Here is a tiny trained network, its code and every weight. The questions are about switching its units off for an input and a class, where a switched-off unit gives its printed mean instead of its output.

import numpy as np


def w(rows, s, z=0):
    codes = np.array(rows[::2]) - 128.0
    scale = np.full(codes.shape[1], s)
    scale[-1] = z or s
    return codes * scale


def norm(h):
    return h / np.sqrt((h * h).mean(-1, keepdims=True) + 1e-5)


def f(y):
    return np.maximum(y, 0)


def log_softmax(a):
    a = a - a.max(-1, keepdims=True)
    return a - np.log(np.exp(a).sum(-1, keepdims=True))


def net(x, mask):
    res = np.array(x, float).reshape(1, 4) / 4 @ E
    u = 0
    for l in range(4):
        y = f(norm(res) @ A[l][:, :-1].T + A[l][:, -1])
        res = res + np.where(mask[u : u + 9], y, B[l][:, -1]) @ B[l][:, :-1]
        u += 9
    return log_softmax(norm(res)[-1] @ U[:, :-1].T + U[:, -1])


A, B = {}, {}
E = w([
[165,56,107,170,98,206,89],'x0',
[65,131,115,129,32,179,220],'x1',
[138,35,28,2,124,106,149],'x2',
[209,96,209,116,76,95,166],'x3',
],0.0097)
A[0] = w([
[92,113,110,136,144,170,97,108],'L0N1',
[133,231,130,115,154,94,171,39],'L0N2',
[157,146,141,209,170,139,117,51],'L0N3',
[96,131,147,200,112,131,148,51],'L0N4',
[147,92,196,105,155,154,156,26],'L0N5',
[176,112,210,155,130,141,171,80],'L0N6',
[203,110,137,186,128,255,111,2],'L0N7',
[155,96,151,91,108,110,133,141],'L0N8',
[23,141,132,150,212,189,104,63],'L0N9',
],0.0098,0.0046)
B[0] = w([
[132,139,79,140,99,95,121,187],'L0N1',
[60,47,151,142,86,86,79,243],'L0N2',
[137,169,176,38,121,177,67,223],'L0N3',
[137,173,164,41,125,190,99,203],'L0N4',
[160,159,89,138,101,121,105,156],'L0N5',
[135,215,17,137,88,99,100,250],'L0N6',
[44,10,167,184,86,51,92,227],'L0N7',
[105,173,30,142,125,110,109,243],'L0N8',
[154,188,28,160,95,86,134,254],'L0N9',
],0.013,0.0036)
A[1] = w([
[89,158,189,122,161,45,199,1],'L1N1',
[146,85,143,59,169,161,174,74],'L1N2',
[159,160,185,174,122,151,150,83],'L1N3',
[198,113,168,150,216,100,103,44],'L1N4',
[96,126,160,140,87,167,196,25],'L1N5',
[154,54,106,99,129,80,166,148],'L1N6',
[103,131,145,132,100,178,194,16],'L1N7',
[159,66,134,177,128,184,119,43],'L1N8',
[247,115,177,132,49,56,174,75],'L1N9',
],0.015,0.0033)
B[1] = w([
[31,87,180,138,117,60,98,184],'L1N1',
[119,132,105,82,131,182,134,150],'L1N2',
[105,130,140,125,144,230,114,154],'L1N3',
[249,104,125,158,133,82,180,178],'L1N4',
[195,98,114,158,110,94,208,178],'L1N5',
[110,151,163,58,75,182,110,253],'L1N6',
[200,112,116,164,167,80,199,165],'L1N7',
[82,54,135,171,75,124,107,152],'L1N8',
[59,170,16,177,187,150,89,217],'L1N9',
],0.016,0.0062)
A[2] = w([
[116,164,220,112,105,153,112,159],'L2N1',
[97,187,123,114,29,118,109,141],'L2N2',
[86,150,176,100,148,54,147,5],'L2N3',
[210,123,118,161,115,80,247,59],'L2N4',
[236,91,143,140,180,96,67,106],'L2N5',
[113,192,251,195,137,199,122,101],'L2N6',
[82,99,116,188,113,185,172,116],'L2N7',
[114,185,171,241,128,145,118,115],'L2N8',
[185,163,141,172,56,33,125,120],'L2N9',
],0.015,0.0026)
B[2] = w([
[156,127,149,147,178,200,98,159],'L2N1',
[185,121,151,144,203,102,98,247],'L2N2',
[69,126,190,156,90,93,112,164],'L2N3',
[212,174,202,179,123,86,162,173],'L2N4',
[162,192,206,181,92,64,248,176],'L2N5',
[117,125,102,41,80,205,149,168],'L2N6',
[158,189,182,133,126,40,135,168],'L2N7',
[48,118,78,52,65,148,177,193],'L2N8',
[176,72,94,58,176,133,131,209],'L2N9',
],0.016,0.013)
A[3] = w([
[169,45,124,222,47,195,102,145],'L3N1',
[189,71,220,184,235,182,107,130],'L3N2',
[98,144,176,131,178,122,114,4],'L3N3',
[116,113,135,34,115,162,111,134],'L3N4',
[166,79,138,55,195,157,142,87],'L3N5',
[158,120,137,110,122,87,116,169],'L3N6',
[56,208,8,234,148,130,125,90],'L3N7',
[114,137,144,27,103,216,133,75],'L3N8',
[46,16,183,178,42,83,82,49],'L3N9',
],0.015,0.0028)
B[3] = w([
[32,171,162,96,123,17,125,164],'L3N1',
[181,83,81,117,249,164,170,158],'L3N2',
[108,42,103,155,88,113,154,150],'L3N3',
[97,150,173,148,57,129,132,244],'L3N4',
[117,128,124,119,154,188,156,197],'L3N5',
[103,148,140,209,111,162,149,215],'L3N6',
[188,128,22,86,61,86,61,239],'L3N7',
[82,140,119,156,131,204,170,255],'L3N8',
[71,39,174,131,250,123,108,241],'L3N9',
],0.019,0.0085)
U = w([
[79,167,154,104,71,251,161,166],'0',
[180,149,14,105,82,58,42,160],'1',
[49,43,208,146,173,43,82,169],'2',
[245,162,195,185,127,55,228,134],'3',
[209,79,140,133,235,181,106,132],'4',
[229,115,234,134,108,152,25,31],'5',
[225,109,218,90,111,145,40,2],'6',
],0.013,0.0086)

Each question gives the input, the list of numbers given to net, and the class t.
The units are the neurons (one row each of A and B). Each row of codes is followed by its name. A weight is (code - 128) times the scale printed after its matrix; where a second scale follows, it is the last column's (A, B and U).
mask holds one flag per neuron, layer by layer. A switched-off neuron (its flag False) gives its mean, the last column of its row in B, instead of its output. The means were averaged over made-up inputs and are rounded, as every weight is.
A unit's drop is (log p(t) with every unit on - log p(t) with that unit switched off) / (log p(t) with every unit on - log p(t) with every unit switched off).
The circuit of an input: a set's keep is (log p(t) with only the set's units on - log p(t) with every unit switched off) / (log p(t) with every unit on - log p(t) with every unit switched off). Starting from the 12 units with the biggest drops (on a tie, the unit counted first), units are removed one at a time, each time the one whose removal leaves the highest keep (on an exact tie, the one counted first), for as long as the keep stays at least 0.8.
circuit, biggest first: the units of the circuit, biggest drop first
k most important neurons: the k neurons with the biggest drops, biggest first
top k neurons in layer l: the k neurons of layer l with the biggest drops, biggest first
input [-5,3,-2,-4], class 2: 4 most important neurons : [L0N2, L0N6, L1N9, L0N8]
input [-4,2,-2,8], class 1: circuit, biggest first : [L1N9]
input [6,8,-6,1], class 3: 2 most important neurons : [L1N5, L1N7]
input [1,-8,-4,-6], class 3: circuit, biggest first : [L2N5, L1N4]
input [-7,6,-2,7], class 1: circuit, biggest first : [L1N9, L3N7]
input [8,8,1,-1], class 2: 2 most important neurons : [L0N7, L1N8]
input [-2,2,-7,7], class 0: 2 most important neurons : [L2N6, L0N4]
input [-8,-2,2,7], class 2: 3 most important neurons : [L1N1, L0N9, L0N2]
input [-1,-1,2,1], class 4: 2 most important neurons : [L2N2, L2N8]
input [-2,-7,6,-5], class 3: 2 most important neurons : [L1N4, L2N5]
input [-3,1,-3,0], class 4: 2 most important neurons : [L2N2, L0N2]
input [2,-3,-2,1], class 4: 2 most important neurons : [L0N3, L3N2]
input [4,-5,0,4], class 3: 3 most important neurons : [L0N9, L2N5, L0N8]
input [-2,3,-3,6], class 1: circuit, biggest first : [L1N9]
input [1,4,5,-6], class 1: top 3 neurons in layer 2 : [L2N9, L2N6, L2N8]
input [2,-6,-5,-1], class 3: 2 most important neurons : [L2N5, L1N4]
input [8,0,-6,3], class 2: 2 most important neurons : [L0N7, L1N8]
input [-2,-7,-7,7], class 0: top 2 neurons in layer 0 : [L0N3, L0N9]
input [-7,7,5,-3], class 2: top 2 neurons in layer 1 : [L1N1, L1N4]
input [-7,0,-1,5], class 2: top neuron in layer 1 : [L1N1]
input [-3,3,-1,1], class 4: top 3 neurons in layer 0 : [L0N2, L0N4, L0N7]
input [8,0,4,6], class 2: top 2 neurons in layer 0 : [L0N7, L0N9]
input [-8,-2,8,6], class 0: top 2 neurons in layer 1 : [L1N6, L1N2]
